Below is a small trained network, with its code and all its weights. Each question gives an input and a class and asks what happens when units are switched off, that is, made to give their printed mean instead of their output.

import numpy as np


def w(rows, s, z=0):
    codes = np.array(rows[::2]) - 128.0
    scale = np.full(codes.shape[1], s)
    scale[-1] = z or s
    return codes * scale


def norm(h):
    return h / np.sqrt((h * h).mean(-1, keepdims=True) + 1e-5)


def f(y):
    return np.maximum(y, 0)


def log_softmax(a):
    a = a - a.max(-1, keepdims=True)
    return a - np.log(np.exp(a).sum(-1, keepdims=True))


def net(x, mask):
    res = np.array(x, float).reshape(1, 8) / 4 @ E
    u = 0
    for l in range(3):
        y = f(norm(res) @ A[l][:, :-1].T + A[l][:, -1])
        res = res + np.where(mask[u : u + 4], y, B[l][:, -1]) @ B[l][:, :-1]
        u += 4
    return log_softmax(norm(res)[-1] @ U[:, :-1].T + U[:, -1])


A, B = {}, {}
E = w([
[89,142,101],'x0',
[32,182,48],'x1',
[67,61,99],'x2',
[152,209,109],'x3',
[254,231,89],'x4',
[52,116,139],'x5',
[39,84,78],'x6',
[223,175,166],'x7',
],0.0048)
A[0] = w([
[78,143,145,64],'0.n0',
[95,158,121,53],'0.n1',
[215,49,244,3],'0.n2',
[185,69,155,91],'0.n3',
],0.011,0.0036)
B[0] = w([
[133,3,184,158],'0.n0',
[108,43,164,146],'0.n1',
[198,153,132,253],'0.n2',
[150,60,122,197],'0.n3',
],0.007,0.0047)
A[1] = w([
[114,178,153,19],'1.n0',
[129,189,105,252],'1.n1',
[102,89,41,63],'1.n2',
[171,124,7,179],'1.n3',
],0.016,0.003)
B[1] = w([
[157,141,134,149],'1.n0',
[90,204,61,245],'1.n1',
[141,147,152,225],'1.n2',
[112,148,251,255],'1.n3',
],0.015,0.0049)
A[2] = w([
[169,175,46,8],'2.n0',
[158,122,22,5],'2.n1',
[193,228,3,79],'2.n2',
[53,190,84,112],'2.n3',
],0.004,0.0021)
B[2] = w([
[190,75,154,144],'2.n0',
[136,152,184,128],'2.n1',
[193,118,66,245],'2.n2',
[196,2,117,239],'2.n3',
],0.0095,0.0013)
U = w([
[180,100,168,2],'0',
[125,207,137,147],'1',
[12,78,131,240],'2',
[71,254,202,144],'3',
[54,137,177,138],'4',
[200,116,115,227],'5',
],0.013,0.0032)

Each question gives the input, the list of numbers given to net, and the class t.
The units are the neurons (one row each of A and B). Each row of codes is followed by its name. A weight is (code - 128) times the scale printed after its matrix; where a second scale follows, it is the last column's (A, B and U).
mask holds one flag per neuron, layer by layer. A switched-off neuron (its flag False) gives its mean, the last column of its row in B, instead of its output. The means were averaged over made-up inputs and are rounded, as every weight is.
A unit's drop is (log p(t) with every unit on - log p(t) with that unit switched off) / (log p(t) with every unit on - log p(t) with every unit switched off).
The circuit of an input: a set's keep is (log p(t) with only the set's units on - log p(t) with every unit switched off) / (log p(t) with every unit on - log p(t) with every unit switched off). Starting from all 12 units, units are removed one at a time, each time the one whose removal leaves the highest keep (on an exact tie, the one counted first), for as long as the keep stays at least 0.8.
units of the circuit, in order: the units of the circuit, biggest drop first
k most important neurons: the k neurons with the biggest drops, biggest first
top k neurons in layer l: the k neurons of layer l with the biggest drops, biggest first
drop of u: that unit's drop, to one decimal
input [-5,1,-8,0,-8,-5,-1,8], class 5: units of the circuit, in order : (1.n3; 0.n3)
input [3,7,-1,8,-6,3,-4,2], class 2: 4 most important neurons : (1.n3; 0.n0; 0.n1; 2.n3)
input [-2,-4,-4,8,-8,1,1,-3], class 2: units of the circuit, in order : (1.n3)
input [-7,1,3,6,-4,7,-5,-2], class 2: top 2 neurons in layer 1 : (1.n3; 1.n2)
input [-8,4,-8,-6,-8,7,-8,6], class 5: units of the circuit, in order : (1.n3; 0.n2)
input [5,5,-7,0,-2,6,1,8], class 1: top 3 neurons in layer 1 : (1.n3; 1.n1; 1.n0)
input [2,-5,2,-7,-4,6,4,8], class 5: top 2 neurons in layer 0 : (0.n2; 0.n3)
input [1,4,1,2,-3,-2,1,-1], class 2: drop of 2.n3 : 0.0
input [3,6,8,0,-2,4,-7,5], class 2: drop of 1.n3 : 0.3
input [5,-5,3,-4,-8,-2,-4,6], class 5: drop of 1.n3 : 0.4
